Below is a small trained network, with its code and all its weights. Each question gives an input and a class and asks what happens when units are switched off, that is, made to give their printed mean instead of their output.

import numpy as np


def w(rows, s, z=0):
    codes = np.array(rows[::2]) - 128.0
    scale = np.full(codes.shape[1], s)
    scale[-1] = z or s
    return codes * scale


def f(y):
    return np.maximum(y, 0)


def log_softmax(a):
    a = a - a.max(-1, keepdims=True)
    return a - np.log(np.exp(a).sum(-1, keepdims=True))


def net(x, mask):
    res = np.array(x, float).reshape(1, 3) / 4 @ E
    y = f(res @ A[0][:, :-1].T + A[0][:, -1])
    res = res + np.where(mask, y, B[0][:, -1]) @ B[0][:, :-1]
    return log_softmax(res[-1] @ U[:, :-1].T + U[:, -1])


A, B = {}, {}
E = w([
[193,186,176,121,79,99,208],'x0',
[155,62,135,115,184,47,130],'x1',
[106,107,186,127,10,79,68],'x2',
],0.013)
A[0] = w([
[103,155,118,168,151,172,175,141],'n0',
[106,130,92,108,66,75,79,61],'n1',
[73,187,81,196,67,209,144,90],'n2',
[84,207,117,141,97,184,127,91],'n3',
[103,168,90,128,187,150,207,101],'n4',
[171,34,106,77,167,21,99,121],'n5',
[44,149,161,130,126,254,93,106],'n6',
[30,67,123,189,157,132,109,104],'n7',
[178,169,98,178,90,89,42,255],'n8',
[122,156,96,148,221,205,122,82],'n9',
[157,48,124,89,181,63,153,71],'n10',
[118,147,83,123,184,192,155,91],'n11',
[212,198,165,69,41,76,230,114],'n12',
[107,119,160,122,63,82,67,91],'n13',
[145,100,136,120,75,79,66,154],'n14',
[100,105,178,98,76,127,105,57],'n15',
[65,89,72,118,165,157,32,101],'n16',
[98,106,161,167,96,123,86,83],'n17',
[109,133,145,103,74,135,79,85],'n18',
[186,106,45,139,200,145,175,163],'n19',
[13,153,95,142,73,164,191,97],'n20',
[95,160,221,217,66,66,100,61],'n21',
[85,57,84,127,80,156,64,100],'n22',
],0.0095,0.0092)
B[0] = w([
[112,81,157,83,139,75,49,178],'n0',
[169,93,159,98,95,78,143,163],'n1',
[83,62,82,163,156,75,255,194],'n2',
[71,16,139,154,176,52,218,176],'n3',
[158,151,45,45,107,231,109,195],'n4',
[53,90,71,193,173,88,230,219],'n5',
[64,88,164,192,136,124,170,199],'n6',
[193,203,172,211,133,238,171,189],'n7',
[74,190,68,104,128,94,29,226],'n8',
[182,112,163,67,63,95,124,208],'n9',
[77,34,142,148,159,111,181,186],'n10',
[160,127,73,61,70,170,125,192],'n11',
[207,167,236,200,169,146,91,251],'n12',
[164,36,58,79,78,82,89,197],'n13',
[110,148,79,79,70,119,137,205],'n14',
[165,78,96,103,123,190,140,164],'n15',
[227,151,218,223,155,225,83,218],'n16',
[161,88,125,71,97,144,108,163],'n17',
[163,77,75,48,91,136,121,169],'n18',
[110,163,103,56,146,129,63,233],'n19',
[104,99,81,151,211,74,191,171],'n20',
[158,89,99,100,96,155,114,199],'n21',
[220,170,190,104,164,219,110,189],'n22',
],0.0062,0.013)
U = w([
[183,109,70,2,90,126,98,69],'0',
[238,166,185,233,126,157,111,89],'1',
[67,59,91,186,129,76,212,92],'2',
[80,206,83,131,112,89,55,249],'3',
],0.011,0.012)

Each question gives the input, the list of numbers given to net, and the class t.
The units are the neurons (one row each of A and B). Each row of codes is followed by its name. A weight is (code - 128) times the scale printed after its matrix; where a second scale follows, it is the last column's (A, B and U).
mask holds one flag per neuron, in row order. A switched-off neuron (its flag False) gives its mean, the last column of its row in B, instead of its output. The means were averaged over made-up inputs and are rounded, as every weight is.
A unit's drop is (log p(t) with every unit on - log p(t) with that unit switched off) / (log p(t) with every unit on - log p(t) with every unit switched off).
The circuit of an input: a set's keep is (log p(t) with only the set's units on - log p(t) with every unit switched off) / (log p(t) with every unit on - log p(t) with every unit switched off). Starting from the 12 units with the biggest drops (on a tie, the unit counted first), units are removed one at a time, each time the one whose removal leaves the highest keep (on an exact tie, the one counted first), for as long as the keep stays at least 0.8.
circuit, biggest first: the units of the circuit, biggest drop first
most important unit: the unit with the biggest drop
top k neurons: the k neurons with the biggest drops, biggest first
drop of u: that unit's drop, to one decimal
input [-8,8,3], class 1: top 2 neurons : [n16; n7]
input [-6,-7,4], class 2: circuit, biggest first : [n2]
input [-3,2,3], class 3: circuit, biggest first : [n9; n8]
input [-4,2,2], class 1: circuit, biggest first : [n16; n7]
input [-4,-4,-1], class 1: top 2 neurons : [n16; n5]
input [4,5,3], class 2: top 2 neurons : [n16; n5]
input [3,1,2], class 3: top 3 neurons : [n16; n7; n22]
input [7,-7,7], class 0: top 4 neurons : [n13; n18; n16; n21]
input [5,6,4], class 2: top 2 neurons : [n5; n16]
input [-5,6,5], class 2: top 3 neurons : [n5; n12; n10]
input [-7,-7,0], class 1: top 2 neurons : [n16; n22]
input [-7,-8,1], class 2: top 2 neurons : [n2; n3]
input [-6,-8,8], class 0: top 3 neurons : [n22; n18; n5]
input [3,8,5], class 2: most important unit : n5
input [-3,7,1], class 2: drop of n5 : 0.2
input [2,-2,2], class 3: drop of n16 : 0.6
input [-5,-6,7], class 0: drop of n13 : 0.1
